Below is a small trained network, with its code and all its weights. Each question gives an input and a class and asks what happens when units are switched off, that is, made to give their printed mean instead of their output.

import numpy as np


def w(rows, s, z=0):
    codes = np.array(rows[::2]) - 128.0
    scale = np.full(codes.shape[1], s)
    scale[-1] = z or s
    return codes * scale


def f(y):
    return y / 2 * (1 + np.tanh(0.7978845608 * (y + 0.044715 * y**3)))


def log_softmax(a):
    a = a - a.max(-1, keepdims=True)
    return a - np.log(np.exp(a).sum(-1, keepdims=True))


def net(x, mask):
    res = np.array(x, float).reshape(1, 5) / 4 @ E
    y = f(res @ A[0][:, :-1].T + A[0][:, -1])
    res = res + np.where(mask, y, B[0][:, -1]) @ B[0][:, :-1]
    return log_softmax(res[-1] @ U[:, :-1].T + U[:, -1])


A, B = {}, {}
E = w([
[114,176,75,68,61,249,175],'x0',
[79,254,184,106,176,152,49],'x1',
[150,86,50,162,140,201,8],'x2',
[207,181,177,195,10,138,104],'x3',
[129,128,129,126,131,128,127],'x4',
],0.007)
A[0] = w([
[188,62,89,132,107,113,191,188],'N0',
[200,158,179,180,50,126,109,83],'N1',
[87,160,115,68,74,211,176,49],'N2',
[144,54,94,153,97,116,185,148],'N3',
[68,73,75,66,220,142,116,46],'N4',
[83,222,181,123,171,134,94,128],'N5',
[216,155,159,197,47,137,86,109],'N6',
[90,151,64,83,75,196,144,72],'N7',
[122,174,210,86,109,76,253,1],'N8',
[178,53,101,153,103,121,191,199],'N9',
[118,96,177,179,157,47,91,122],'N10',
[136,92,154,206,178,59,72,86],'N11',
[166,105,29,176,138,185,23,21],'N12',
[126,155,70,69,86,202,162,93],'N13',
[181,174,160,193,50,143,118,104],'N14',
[77,225,189,128,156,165,77,165],'N15',
[119,199,173,99,163,137,84,141],'N16',
],0.0071,0.00094)
B[0] = w([
[93,185,28,189,104,142,93,194],'N0',
[67,123,86,69,174,57,193,211],'N1',
[224,143,155,146,162,144,184,219],'N2',
[118,188,48,170,108,140,90,187],'N3',
[63,95,127,36,165,53,166,242],'N4',
[102,194,43,164,81,148,65,229],'N5',
[52,78,103,37,196,48,160,227],'N6',
[201,140,175,135,183,139,186,214],'N7',
[77,2,235,142,14,208,44,236],'N8',
[99,205,38,194,81,167,75,197],'N9',
[225,169,161,172,186,147,182,195],'N10',
[217,158,185,144,177,160,167,202],'N11',
[118,4,240,112,32,178,79,254],'N12',
[179,159,176,149,186,128,173,221],'N13',
[92,129,120,49,184,74,162,214],'N14',
[99,173,81,188,115,142,117,246],'N15',
[100,170,69,182,111,160,79,203],'N16',
],0.0067,0.0053)
U = w([
[97,186,36,190,109,132,97,253],'0',
[67,117,106,28,175,57,171,89],'1',
[114,62,211,132,65,161,86,111],'2',
[251,168,158,155,179,129,179,81],'3',
],0.014,0.0012)

Each question gives the input, the list of numbers given to net, and the class t.
The units are the neurons (one row each of A and B). Each row of codes is followed by its name. A weight is (code - 128) times the scale printed after its matrix; where a second scale follows, it is the last column's (A, B and U).
mask holds one flag per neuron, in row order. A switched-off neuron (its flag False) gives its mean, the last column of its row in B, instead of its output. The means were averaged over made-up inputs and are rounded, as every weight is.
A unit's drop is (log p(t) with every unit on - log p(t) with that unit switched off) / (log p(t) with every unit on - log p(t) with every unit switched off).
The circuit of an input: a set's keep is (log p(t) with only the set's units on - log p(t) with every unit switched off) / (log p(t) with every unit on - log p(t) with every unit switched off). Starting from the 12 units with the biggest drops (on a tie, the unit counted first), units are removed one at a time, each time the one whose removal leaves the highest keep (on an exact tie, the one counted first), for as long as the keep stays at least 0.8.
units of the circuit, in order: the units of the circuit, biggest drop first
most important unit: the unit with the biggest drop
top k neurons: the k neurons with the biggest drops, biggest first
drop when u is switched off: that unit's drop, to one decimal
input [-6,-7,-2,0,-7], class 0: units of the circuit, in order -> (N9)
input [-7,-3,6,2,8], class 3: top 3 neurons -> (N11, N10, N8)
input [-4,-2,3,5,0], class 1: units of the circuit, in order -> (N6, N1)
input [-7,-7,1,7,-1], class 0: top 4 neurons -> (N9, N0, N3, N4)
input [0,2,-3,3,-5], class 1: top 3 neurons -> (N12, N9, N1)
input [7,5,-2,-6,1], class 3: units of the circuit, in order -> (N2, N7)
input [-6,2,-7,7,7], class 1: top 3 neurons -> (N1, N6, N14)
input [2,0,-6,4,7], class 2: top 2 neurons -> (N8, N4)
input [1,-5,6,7,7], class 1: top 4 neurons -> (N6, N1, N14, N8)
input [5,-4,4,1,-1], class 3: top 2 neurons -> (N8, N7)
input [6,3,7,6,-8], class 2: top 2 neurons -> (N12, N4)
input [-8,-6,-6,8,-1], class 1: top 3 neurons -> (N6, N1, N14)
input [-5,6,-3,6,6], class 0: top 4 neurons -> (N5, N15, N16, N4)
input [5,2,-7,2,-5], class 2: units of the circuit, in order -> (N8)
input [-6,-6,2,-2,-3], class 0: top 3 neurons -> (N9, N0, N3)
input [-8,-3,-6,-4,-5], class 3: top 3 neurons -> (N10, N11, N12)
input [-4,-2,7,8,7], class 1: top 4 neurons -> (N6, N1, N14, N8)
input [7,2,7,-3,-3], class 2: drop when N9 is switched off -> 0.0
input [5,1,8,5,-1], class 2: drop when N12 is switched off -> 1.9
input [-5,0,0,2,-2], class 3: drop when N11 is switched off -> 0.1
input [5,-6,8,1,-4], class 2: most important unit -> N12
